Below are the code and all the weights of a small trained network. Each question names an input and a target symbol and asks about switching units off, where a switched-off unit gives its printed mean instead of its output.

import numpy as np


def w(rows, s, z=0):
    codes = np.array(rows[::2]) - 128.0
    scale = np.full(codes.shape[1], s)
    scale[-1] = z or s
    return codes * scale


def f(y):
    return np.maximum(y, 0)


def softmax(a):
    e = np.exp(a - a.max(-1, keepdims=True))
    return e / e.sum(-1, keepdims=True)


def log_softmax(a):
    a = a - a.max(-1, keepdims=True)
    return a - np.log(np.exp(a).sum(-1, keepdims=True))


def net(x, mask):
    ids = ['ΓΘΛΠΨδεζημξστ'.index(c) for c in x.split()]
    T = len(ids)
    res = E[ids] + P[:T]
    r = res
    for j in range(3):
        rows = slice(4 * j, 4 * j + 4)
        q, k, v = (r @ M[0][rows].T for M in (Q, K, V))
        z = softmax(np.where(np.tri(T) > 0, q @ k.T / 4**0.5, -1e9)) @ v
        o = O[0][rows]
        res = res + np.where(mask[j], z, o[:, -1]) @ o[:, :-1]
    y = f(res @ A[0][:, :-1].T + A[0][:, -1])
    res = res + np.where(mask[3:7], y, B[0][:, -1]) @ B[0][:, :-1]
    return log_softmax(res[-1] @ U[:, :-1].T + U[:, -1])


Q, K, V, O, A, B = {}, {}, {}, {}, {}, {}
E = w([
[94,154,70,207,91,117],'Γ',
[141,138,62,173,77,113],'Θ',
[55,136,123,196,106,146],'Λ',
[129,128,161,165,142,140],'Π',
[158,95,111,121,82,145],'Ψ',
[82,112,108,157,63,143],'δ',
[73,145,182,187,89,100],'ε',
[205,96,229,78,7,55],'ζ',
[153,86,97,105,164,208],'η',
[123,83,19,113,104,202],'μ',
[52,79,125,119,127,229],'ξ',
[209,141,123,131,154,111],'σ',
[106,60,220,75,84,176],'τ',
],0.014)
P = w([
[203,70,166,176,119,160],'0',
[133,90,158,121,175,91],'1',
[173,21,144,194,140,114],'2',
[122,186,145,79,58,150],'3',
[216,161,207,117,130,183],'4',
[88,143,165,46,193,51],'5',
[112,9,112,144,154,66],'6',
[86,224,127,24,51,135],'7',
[218,223,235,84,132,199],'8',
[60,158,159,2,203,18],'9',
[57,19,97,77,184,7],'10',
[59,191,24,32,2,92],'11',
[157,238,156,86,77,167],'12',
],0.0097)
Q[0] = w([
[167,11,156,195,173,119],'h0',
[90,35,119,180,150,106],'h0',
[177,229,189,163,84,252],'h0',
[72,154,118,52,161,135],'h0',
[119,106,113,111,124,123],'h1',
[131,130,192,128,97,60],'h1',
[142,120,136,167,66,109],'h1',
[126,131,106,145,162,125],'h1',
[127,202,149,83,137,158],'h2',
[164,107,141,182,157,105],'h2',
[108,214,126,70,150,102],'h2',
[92,97,114,104,178,103],'h2',
],0.027)
K[0] = w([
[180,117,154,217,58,199],'h0',
[185,159,162,178,81,188],'h0',
[110,1,108,149,171,30],'h0',
[80,172,106,48,123,74],'h0',
[124,103,144,123,158,115],'h1',
[172,143,168,165,79,86],'h1',
[126,108,101,113,81,73],'h1',
[129,158,122,122,158,119],'h1',
[108,72,104,97,118,60],'h2',
[122,113,117,164,90,166],'h2',
[68,105,92,78,161,61],'h2',
[118,174,104,86,106,157],'h2',
],0.029)
V[0] = w([
[26,158,130,170,65,60],'h0',
[226,224,1,138,140,43],'h0',
[67,185,147,226,239,215],'h0',
[64,93,24,90,144,225],'h0',
[149,118,165,90,105,65],'h1',
[122,158,137,77,173,71],'h1',
[125,153,120,197,143,99],'h1',
[134,158,206,125,134,118],'h1',
[159,181,128,160,68,200],'h2',
[96,169,140,87,117,157],'h2',
[130,116,150,145,116,150],'h2',
[141,169,132,92,80,149],'h2',
],0.017)
O[0] = w([
[110,106,202,173,45,151,254],'h0',
[221,199,237,89,136,131,100],'h0',
[116,5,172,91,149,73,41],'h0',
[152,91,135,41,57,107,89],'h0',
[116,165,71,181,103,123,208],'h1',
[142,107,141,160,95,89,29],'h1',
[61,144,147,122,153,119,125],'h1',
[108,112,83,168,141,108,114],'h1',
[133,179,180,126,43,145,110],'h2',
[119,111,112,114,129,180,61],'h2',
[123,146,126,141,107,121,149],'h2',
[158,135,123,126,107,174,97],'h2',
],0.017,0.0073)
A[0] = w([
[171,145,66,172,90,161,10],'n0',
[95,1,152,212,106,146,66],'n1',
[195,139,182,205,226,198,3],'n2',
[206,49,201,243,74,156,64],'n3',
],0.0097,0.0058)
B[0] = w([
[93,97,184,86,144,85,248],'n0',
[254,136,162,152,122,136,240],'n1',
[178,46,111,86,71,64,201],'n2',
[19,165,76,99,168,100,251],'n3',
],0.01,0.022)
U = w([
[65,54,203,121,182,114,192],'Γ',
[201,161,177,166,93,147,5],'Θ',
[164,40,193,178,134,123,88],'Λ',
[132,54,144,170,254,134,175],'Π',
[154,179,95,155,198,197,253],'Ψ',
[112,109,114,195,27,232,218],'δ',
[160,125,161,232,172,170,112],'ε',
[136,121,118,191,114,85,15],'ζ',
[108,43,105,103,190,115,63],'η',
[140,96,105,93,77,143,49],'μ',
[125,24,120,129,117,131,44],'ξ',
[182,102,137,141,196,87,92],'σ',
[95,48,91,165,158,158,106],'τ',
],0.0048,0.005)

Each question gives the input, a string of symbols that net reads in full, and the target symbol t.
The units are the heads (4 rows each of Q, K, V and O) and the neurons (one row each of A and B). Each row of codes is followed by its name. A weight is (code - 128) times the scale printed after its matrix; where a second scale follows, it is the last column's (O, A, B and U).
mask holds one flag per unit, heads first, then neurons. A switched-off unit (its flag False) gives its mean, the last column of its rows in O or B, instead of its output. The means were averaged over made-up inputs and are rounded, as every weight is.
A unit's drop is (log p(t) with every unit on - log p(t) with that unit switched off) / (log p(t) with every unit on - log p(t) with every unit switched off).
The circuit of an input: a set's keep is (log p(t) with only the set's units on - log p(t) with every unit switched off) / (log p(t) with every unit on - log p(t) with every unit switched off). Starting from all 7 units, units are removed one at a time, each time the one whose removal leaves the highest keep (on an exact tie, the one counted first), for as long as the keep stays at least 0.8.
circuit, biggest first: the units of the circuit, biggest drop first
most important unit: the unit with the biggest drop
k most important neurons: the k neurons with the biggest drops, biggest first
which heads matter: for each layer, one digit per head in row order, 1 if its drop is at least 0.15 and else 0, layers parted by /
input Γ Θ Γ Ψ σ Γ Ψ, target σ: most important unit	h0
input Λ δ σ δ Γ ζ Λ, target ζ: which heads matter	011
input Λ Γ Γ δ Θ μ Γ, target Θ: which heads matter	101
input η μ ξ σ Γ δ Γ Γ σ, target Γ: circuit, biggest first	[h0 n3]
input Λ Λ μ ε, target Λ: circuit, biggest first	[h0 n1]
input Γ Γ η, target Γ: which heads matter	111
input ε Ψ δ Γ Λ Π Γ Θ, target Π: which heads matter	101
input η Γ ζ Ψ Γ Γ Λ ζ τ σ ε Γ, target σ: which heads matter	101
input Θ Ψ Θ Γ Θ δ, target Γ: 2 most important neurons	[n1 n3]
input Γ Γ Π δ Ψ Γ μ δ δ ζ Λ ζ, target ζ: circuit, biggest first	[n0 n2 h0 h1]
input Θ Π μ δ Γ Ψ ξ Γ Γ Γ Ψ Ψ, target Γ: which heads matter	100
input δ Ψ δ Λ δ Γ Γ Γ Γ η ζ Γ, target η: 2 most important neurons	[n1 n0]
input Γ Γ δ ε μ Π Γ δ Γ Γ δ, target Γ: which heads matter	111
input δ Λ Ψ, target δ: most important unit	h2
input Λ Γ μ, target Λ: which heads matter	100
input Θ σ Λ Γ δ, target Λ: circuit, biggest first	[h0 n1]
input Γ μ μ, target Γ: which heads matter	111
input Γ σ Γ Γ, target σ: 2 most important neurons	[n2 n3]
input δ ξ σ, target δ: circuit, biggest first	[h2 h0 n2]
input δ ε Γ Ψ, target ε: most important unit	n1
input η Ψ Γ μ Γ σ Λ δ δ, target Λ: which heads matter	101
input Γ μ Γ δ δ Γ ζ Γ δ, target ζ: circuit, biggest first	[n2 n0 h0]
input Γ Ψ Γ ζ Γ τ Θ Γ, target τ: which heads matter	100
